Small tables with named rows and columns. After each table, cells are looked up by row and column.

ponu =
        pepage  pilosi  vef  fopav  pasev  pok  vil  sovak
fel        117     146  235    146    158  163  156    176
sogovu     148     171  210    171    143  152  205    156
fim        197     174  119    174    183  177  154    153
pirara     151     176  235    176    166  175  199    113
lev        198     203  204    203    184  193  220     60

pirara, fopav -> 176
sogovu, pasev -> 143
fim, vef -> 119
sogovu, pepage -> 148
pirara, pilosi -> 176
lev, pasev -> 184
lev, pok -> 193
lev, vef -> 204
pirara, pepage -> 151
fim, pok -> 177
fel, pepage -> 117
fel, sovak -> 176
sogovu, pok -> 152
fim, sovak -> 153
fel, vil -> 156
sogovu, vef -> 210

lamere:
	teg	vadep
resaser	66663	38207
navuza	9184	40193
nofavu	44786	51197
vatavu	28757	51837
pozu	45198	78056

teg of nofavu: 44786
teg of navuza: 9184
vadep of nofavu: 51197
vadep of vatavu: 51837
teg of pozu: 45198
vadep of pozu: 78056
teg of resaser: 66663
teg of vatavu: 28757
Row with the largest teg: resaser

Table ran
           zit   soza  rudevis   suge  simabu  zakiza   zole
bebogop  -0.88  -0.33     0.18   0.00   -0.03   -0.56  -0.94
nal      -0.16  -0.19     0.13  -0.43   -0.45   -0.35  -0.20
rito     -0.29  -0.27    -0.10   0.28    0.53    0.03  -0.29

What is the zit of nal in ran?
-0.16
What is the zole of rito in ran?
-0.29
What is the zit of bebogop in ran?
-0.88
What is the suge of rito in ran?
0.28
What is the zit of rito in ran?
-0.29
What is the suge of bebogop in ran?
0.00
What is the rudevis of bebogop in ran?
0.18
What is the zole of bebogop in ran?
-0.94
What is the soza of bebogop in ran?
-0.33
What is the rudevis of rito in ran?
-0.10
What is the rudevis of nal in ran?
0.13
What is the simabu of rito in ran?
0.53
What is the zole of nal in ran?
-0.20
Row with the largest zit: nal

tuni =
|  | dogu | mirabid | fop | gamazum | bod |
|---|---|---|---|---|---|
| nibimok | 0.6 | 0.3 | 0.3 | 0.3 | 0.3 |
| zole | 0.3 | 0.0 | 0.1 | 0.1 | 0.6 |
| zom | 0.3 | 0.5 | 0.5 | 0.5 | 0.6 |
| purema | 0.4 | 0.2 | 0.3 | 0.2 | 0.6 |
| dizu | 0.8 | 0.3 | 0.1 | 0.3 | 0.1 |
| gab | 0.8 | 0.8 | 0.7 | 0.8 | 0.2 |
| gugasu | 0.1 | 0.4 | 0.7 | 0.5 | 0.8 |

dogu of gab is 0.8
dogu of dizu is 0.8
gamazum of nibimok is 0.3
fop of purema is 0.3
fop of zom is 0.5
bod of zole is 0.6
gamazum of zom is 0.5
bod of gab is 0.2
mirabid of purema is 0.2
fop of dizu is 0.1
fop of zole is 0.1
fop of nibimok is 0.3
dogu of zole is 0.3
dogu of nibimok is 0.6
fop of gab is 0.7
bod of gugasu is 0.8
bod of nibimok is 0.3
bod of dizu is 0.1
mirabid of nibimok is 0.3
dogu of purema is 0.4
Which row has the largest bod? gugasu

dasurir
|  | pedu | bur | bel | kegot | fuzad | lika | pez | roru | bip | mek |
|---|---|---|---|---|---|---|---|---|---|---|
| ripiz | 4.5 | 1.9 | 5.1 | 5.5 | 4.3 | 6.0 | 3.7 | 4.8 | 6.0 | 6.8 |
| figilo | 8.1 | 7.6 | 4.9 | 4.1 | 5.1 | 4.0 | 6.5 | 4.4 | 4.1 | 3.3 |
| faf | 5.9 | 8.3 | 5.7 | 5.4 | 5.6 | 4.6 | 5.0 | 4.3 | 6.2 | 5.8 |
| teves | 3.5 | 5.8 | 4.6 | 4.4 | 6.1 | 4.9 | 4.7 | 5.9 | 5.4 | 4.9 |
| gib | 5.4 | 3.1 | 5.5 | 5.9 | 4.3 | 5.8 | 4.5 | 4.6 | 5.7 | 6.4 |
| sof | 4.6 | 7.3 | 5.1 | 5.4 | 5.3 | 5.7 | 6.3 | 4.0 | 6.3 | 6.6 |

kegot of figilo = 4.1
lika of teves = 4.9
mek of ripiz = 6.8
pez of gib = 4.5
pedu of gib = 5.4
pez of teves = 4.7
bip of figilo = 4.1
kegot of teves = 4.4
mek of gib = 6.4
fuzad of sof = 5.3
Row with the largest mek: ripiz

